Below is a small trained network, with its code and all its weights. Each question gives an input and a class and asks what happens when units are switched off, that is, made to give their printed mean instead of their output.

import numpy as np


def w(rows, s, z=0):
    codes = np.array(rows[::2]) - 128.0
    scale = np.full(codes.shape[1], s)
    scale[-1] = z or s
    return codes * scale


def norm(h):
    return h / np.sqrt((h * h).mean(-1, keepdims=True) + 1e-5)


def f(y):
    return np.maximum(y, 0)


def log_softmax(a):
    a = a - a.max(-1, keepdims=True)
    return a - np.log(np.exp(a).sum(-1, keepdims=True))


def net(x, mask):
    res = np.array(x, float).reshape(1, 5) / 4 @ E
    u = 0
    for l in range(3):
        y = f(norm(res) @ A[l][:, :-1].T + A[l][:, -1])
        res = res + np.where(mask[u : u + 5], y, B[l][:, -1]) @ B[l][:, :-1]
        u += 5
    return log_softmax(norm(res)[-1] @ U[:, :-1].T + U[:, -1])


A, B = {}, {}
E = w([
[59,154,127,67,77,89,126],'x0',
[120,112,138,198,81,85,196],'x1',
[109,3,116,92,122,155,206],'x2',
[184,81,54,105,96,95,114],'x3',
[112,158,81,142,61,189,113],'x4',
],0.0064)
A[0] = w([
[41,181,247,197,210,219,202,5],'L0N1',
[199,110,134,222,176,254,126,74],'L0N2',
[72,191,202,27,41,154,180,206],'L0N3',
[170,193,161,167,24,131,209,69],'L0N4',
[82,143,36,160,127,254,113,127],'L0N5',
],0.0069,0.0027)
B[0] = w([
[74,124,81,177,60,253,60,235],'L0N1',
[138,123,182,57,12,95,162,209],'L0N2',
[182,126,182,144,79,209,126,253],'L0N3',
[50,88,149,103,156,64,155,190],'L0N4',
[122,108,131,128,254,105,123,208],'L0N5',
],0.01,0.0053)
A[1] = w([
[169,111,35,136,80,55,87,100],'L1N1',
[164,244,77,156,74,107,129,8],'L1N2',
[2,39,160,156,160,183,166,83],'L1N3',
[115,205,127,185,134,109,121,61],'L1N4',
[161,153,170,118,86,123,116,250],'L1N5',
],0.0096,0.0013)
B[1] = w([
[129,90,109,226,92,255,47,174],'L1N1',
[130,112,170,129,149,165,243,165],'L1N2',
[178,144,75,139,199,67,162,254],'L1N3',
[210,46,144,136,222,141,192,159],'L1N4',
[146,57,53,64,141,65,212,189],'L1N5',
],0.0086,0.0082)
A[2] = w([
[94,134,137,205,49,54,131,116],'L2N1',
[165,34,97,173,222,71,76,254],'L2N2',
[106,171,121,255,117,28,154,126],'L2N3',
[156,146,160,96,108,189,130,71],'L2N4',
[126,187,88,37,168,161,62,148],'L2N5',
],0.0081,0.0039)
B[2] = w([
[58,116,113,61,54,105,174,153],'L2N1',
[54,230,120,132,145,164,139,255],'L2N2',
[69,112,93,2,133,65,28,172],'L2N3',
[167,89,95,88,177,89,113,156],'L2N4',
[63,121,79,63,64,55,156,171],'L2N5',
],0.0086,0.0087)
U = w([
[97,126,100,162,43,244,63,179],'0',
[91,138,103,63,125,80,130,214],'1',
[150,132,117,145,213,139,216,158],'2',
[171,97,142,59,28,134,196,114],'3',
[102,186,94,124,204,124,141,109],'4',
[148,90,141,136,122,95,66,59],'5',
[182,121,216,168,93,52,30,51],'6',
[138,118,212,194,139,68,33,2],'7',
],0.011,0.0046)

Each question gives the input, the list of numbers given to net, and the class t.
The units are the neurons (one row each of A and B). Each row of codes is followed by its name. A weight is (code - 128) times the scale printed after its matrix; where a second scale follows, it is the last column's (A, B and U).
mask holds one flag per neuron, layer by layer. A switched-off neuron (its flag False) gives its mean, the last column of its row in B, instead of its output. The means were averaged over made-up inputs and are rounded, as every weight is.
A unit's drop is (log p(t) with every unit on - log p(t) with that unit switched off) / (log p(t) with every unit on - log p(t) with every unit switched off).
The circuit of an input: a set's keep is (log p(t) with only the set's units on - log p(t) with every unit switched off) / (log p(t) with every unit on - log p(t) with every unit switched off). Starting from the 12 units with the biggest drops (on a tie, the unit counted first), units are removed one at a time, each time the one whose removal leaves the highest keep (on an exact tie, the one counted first), for as long as the keep stays at least 0.8.
units of the circuit, in order: the units of the circuit, biggest drop first
unit that matters most: the unit with the biggest drop
k most important neurons: the k neurons with the biggest drops, biggest first
top k neurons in layer l: the k neurons of layer l with the biggest drops, biggest first
input [-4,-8,-3,2,1], class 1: unit that matters most	L2N5
input [-5,8,6,1,-6], class 1: units of the circuit, in order	L2N3; L0N3; L1N4; L1N2
input [8,-1,6,-3,-2], class 3: 2 most important neurons	L0N3; L0N5
input [7,3,-8,3,6], class 2: units of the circuit, in order	L1N4; L1N2
input [7,3,2,7,-6], class 0: units of the circuit, in order	L1N1; L0N2; L0N4
input [6,-5,1,3,-4], class 3: units of the circuit, in order	L0N5; L0N3; L2N2
input [-2,-8,0,-4,8], class 1: units of the circuit, in order	L2N5; L0N5; L0N2
input [-7,-7,-6,-1,6], class 1: 3 most important neurons	L0N5; L0N2; L2N5
input [4,-2,-3,-3,0], class 3: units of the circuit, in order	L2N2; L0N3
input [2,3,-6,3,-4], class 2: top 3 neurons in layer 1	L1N4; L1N2; L1N3
input [4,-3,5,0,8], class 4: top 3 neurons in layer 0	L0N5; L0N2; L0N1
input [-4,3,4,-7,4], class 0: 2 most important neurons	L0N1; L0N2
input [-2,-2,-7,-1,-7], class 2: 2 most important neurons	L1N4; L0N5
input [-8,-1,-2,0,-4], class 3: top neuron in layer 0	L0N2
input [1,8,3,2,-1], class 1: 2 most important neurons	L2N3; L0N5
input [7,3,-4,1,-3], class 3: 3 most important neurons	L0N3; L1N3; L0N5
input [-1,-7,0,0,5], class 1: 2 most important neurons	L2N5; L1N3
input [-5,-2,-1,3,5], class 3: 4 most important neurons	L0N2; L1N3; L2N3; L0N4
input [7,6,-7,6,7], class 2: top 3 neurons in layer 0	L0N2; L0N1; L0N3
input [8,3,-8,3,1], class 2: units of the circuit, in order	L1N2; L1N4
input [-4,5,5,2,4], class 1: unit that matters most	L0N3
input [2,3,2,0,4], class 4: top 2 neurons in layer 0	L0N2; L0N5
input [-2,1,-1,3,6], class 4: 2 most important neurons	L0N5; L2N2
input [-2,0,-5,-2,-4], class 2: top 3 neurons in layer 0	L0N5; L0N4; L0N3
input [-7,6,2,7,-2], class 0: 2 most important neurons	L1N1; L0N3
input [-7,1,-2,-1,-6], class 3: 2 most important neurons	L0N2; L1N3
